Below is a small trained network, with its code and all its weights. Each question gives an input and a target symbol and asks what happens when units are switched off, that is, made to give their printed mean instead of their output.

import numpy as np


def w(rows, s, z=0):
    codes = np.array(rows[::2]) - 128.0
    scale = np.full(codes.shape[1], s)
    scale[-1] = z or s
    return codes * scale


def norm(h):
    return h / np.sqrt((h * h).mean(-1, keepdims=True) + 1e-5)


def f(y):
    return np.maximum(y, 0)


def softmax(a):
    e = np.exp(a - a.max(-1, keepdims=True))
    return e / e.sum(-1, keepdims=True)


def log_softmax(a):
    a = a - a.max(-1, keepdims=True)
    return a - np.log(np.exp(a).sum(-1, keepdims=True))


def net(x, mask):
    ids = ['αβγδεζηλμξπστφψω'.index(c) for c in x.split()]
    T = len(ids)
    res = E[ids] + P[:T]
    r = norm(res)
    for j in range(2):
        rows = slice(2 * j, 2 * j + 2)
        q, k, v = (r @ M[0][rows].T for M in (Q, K, V))
        z = softmax(np.where(np.tri(T) > 0, q @ k.T / 2**0.5, -1e9)) @ v
        o = O[0][rows]
        res = res + np.where(mask[j], z, o[:, -1]) @ o[:, :-1]
    y = f(norm(res) @ A[0][:, :-1].T + A[0][:, -1])
    res = res + np.where(mask[2:10], y, B[0][:, -1]) @ B[0][:, :-1]
    return log_softmax(norm(res)[-1] @ U[:, :-1].T + U[:, -1])


Q, K, V, O, A, B = {}, {}, {}, {}, {}, {}
E = w([
[110,118,144,140,116],'α',
[110,120,142,139,93],'β',
[119,141,149,115,75],'γ',
[114,170,130,133,119],'δ',
[236,119,3,87,144],'ε',
[117,139,145,149,96],'ζ',
[118,141,125,175,108],'η',
[122,113,150,156,117],'λ',
[116,145,154,128,108],'μ',
[102,144,131,124,104],'ξ',
[119,154,105,147,109],'π',
[136,141,160,141,125],'σ',
[127,130,147,154,136],'τ',
[108,140,123,151,105],'φ',
[119,172,131,158,89],'ψ',
[132,170,171,137,91],'ω',
],0.005)
P = w([
[201,44,51,80,251],'0',
[107,149,57,164,79],'1',
[115,149,50,161,76],'2',
[116,146,50,164,78],'3',
[115,150,46,163,78],'4',
[115,148,48,161,73],'5',
[116,148,41,168,86],'6',
[116,147,30,163,78],'7',
[121,145,37,153,84],'8',
[119,135,35,163,83],'9',
[124,137,34,160,86],'10',
[115,138,34,161,83],'11',
[117,136,32,161,81],'12',
[107,136,23,162,89],'13',
],0.0011)
Q[0] = w([
[193,54,153,23,242],'H0',
[173,184,1,157,54],'H0',
[149,96,166,84,189],'H1',
[141,83,179,56,201],'H1',
],0.009)
K[0] = w([
[1,140,185,186,97],'H0',
[222,43,105,134,147],'H0',
[14,181,201,193,62],'H1',
[19,195,208,207,59],'H1',
],0.0081)
V[0] = w([
[175,152,168,116,128],'H0',
[109,253,150,73,141],'H0',
[151,197,129,211,150],'H1',
[104,143,98,119,227],'H1',
],0.0058)
O[0] = w([
[115,102,110,254,132,118],'H0',
[141,180,103,150,53,4],'H0',
[99,205,105,166,195,131],'H1',
[229,152,112,86,144,134],'H1',
],0.0052,0.0042)
A[0] = w([
[112,169,214,114,150,134],'N0',
[174,201,130,187,176,138],'N1',
[60,133,152,99,234,91],'N2',
[182,120,86,116,98,101],'N3',
[144,180,134,61,140,48],'N4',
[2,131,185,186,156,27],'N5',
[69,129,123,115,137,83],'N6',
[163,149,145,168,65,3],'N7',
],0.0054,0.0039)
B[0] = w([
[119,117,63,196,183,203],'N0',
[122,127,234,80,139,191],'N1',
[214,128,119,200,40,255],'N2',
[59,156,118,141,141,190],'N3',
[80,84,86,99,146,161],'N4',
[88,122,100,51,207,221],'N5',
[130,110,63,142,172,159],'N6',
[168,100,2,157,131,169],'N7',
],0.0051,0.0026)
U = w([
[118,15,167,90,106,102],'α',
[40,61,161,139,41,37],'β',
[174,120,131,11,34,206],'γ',
[99,175,167,13,194,88],'δ',
[225,124,56,53,194,15],'ε',
[165,121,62,207,30,199],'ζ',
[116,148,226,157,132,172],'η',
[214,38,162,196,128,1],'λ',
[66,72,96,171,240,209],'μ',
[54,130,73,53,112,116],'ξ',
[54,229,136,128,163,32],'π',
[195,128,189,107,178,106],'σ',
[189,59,187,74,150,96],'τ',
[40,184,137,214,101,24],'φ',
[179,240,140,120,95,187],'ψ',
[212,179,139,210,193,89],'ω',
],0.012,0.0034)

Each question gives the input, a string of symbols that net reads in full, and the target symbol t.
The units are the heads (2 rows each of Q, K, V and O) and the neurons (one row each of A and B). Each row of codes is followed by its name. A weight is (code - 128) times the scale printed after its matrix; where a second scale follows, it is the last column's (O, A, B and U).
mask holds one flag per unit, heads first, then neurons. A switched-off unit (its flag False) gives its mean, the last column of its rows in O or B, instead of its output. The means were averaged over made-up inputs and are rounded, as every weight is.
A unit's drop is (log p(t) with every unit on - log p(t) with that unit switched off) / (log p(t) with every unit on - log p(t) with every unit switched off).
The circuit of an input: a set's keep is (log p(t) with only the set's units on - log p(t) with every unit switched off) / (log p(t) with every unit on - log p(t) with every unit switched off). Starting from all 10 units, units are removed one at a time, each time the one whose removal leaves the highest keep (on an exact tie, the one counted first), for as long as the keep stays at least 0.8.
circuit, biggest first: the units of the circuit, biggest drop first
most important unit: the unit with the biggest drop
k most important neurons: the k neurons with the biggest drops, biggest first
heads that matter: for each layer, one digit per head in row order, 1 if its drop is at least 0.15 and else 0, layers parted by /
input ω ζ ζ μ ζ, target φ: circuit, biggest first : H1; N2
input ω μ ζ ζ ζ π μ, target φ: heads that matter : 11
input μ ζ ζ ζ ζ ε τ ξ δ λ, target λ: heads that matter : 01
input ε ζ α λ, target λ: 2 most important neurons : N5; N1
input μ ψ ζ δ, target ζ: circuit, biggest first : H0
input μ ξ ζ ζ ζ δ ζ ζ ζ τ, target ζ: heads that matter : 11
input ζ β η ζ π τ γ φ ζ ε β α, target α: heads that matter : 11
input λ α ζ ζ γ ω ξ ξ ζ, target λ: heads that matter : 10
input η ω ζ μ μ φ μ μ β ζ, target ω: circuit, biggest first : N2; H1
input φ β δ μ ζ ζ ζ π ζ μ μ ψ ξ, target ε: circuit, biggest first : H0; H1; N2
input ζ λ φ ε ζ η φ, target φ: 2 most important neurons : N2; N5
input ψ ζ ζ ψ φ μ η μ ζ λ ζ ζ, target π: heads that matter : 11
input ε γ ζ μ μ ζ ψ σ η λ π, target π: 2 most important neurons : N3; N2
input λ ξ π, target λ: circuit, biggest first : H0; N2
input β ζ ξ δ β ψ α ζ μ β π μ ξ ζ, target α: most important unit : H1
input δ ζ σ, target ψ: circuit, biggest first : H0; H1
input ζ ζ ζ ζ π α ψ ζ ζ ξ ζ ε ξ, target ξ: circuit, biggest first : H0; N0
input β γ ζ μ ε μ δ, target δ: circuit, biggest first : N1; H1
input μ ε ζ ζ ζ δ ψ, target ψ: 4 most important neurons : N1; N5; N7; N2
input ξ μ α μ ω φ ω, target γ: circuit, biggest first : H1
input ζ ζ ω ε τ μ ζ ζ δ ξ ζ η γ, target γ: circuit, biggest first : N2; N5; H1; H0
input ξ π ζ γ ξ ζ ω ζ π, target γ: heads that matter : 01
input δ ξ ε β π δ π ζ γ ζ μ γ, target γ: heads that matter : 11
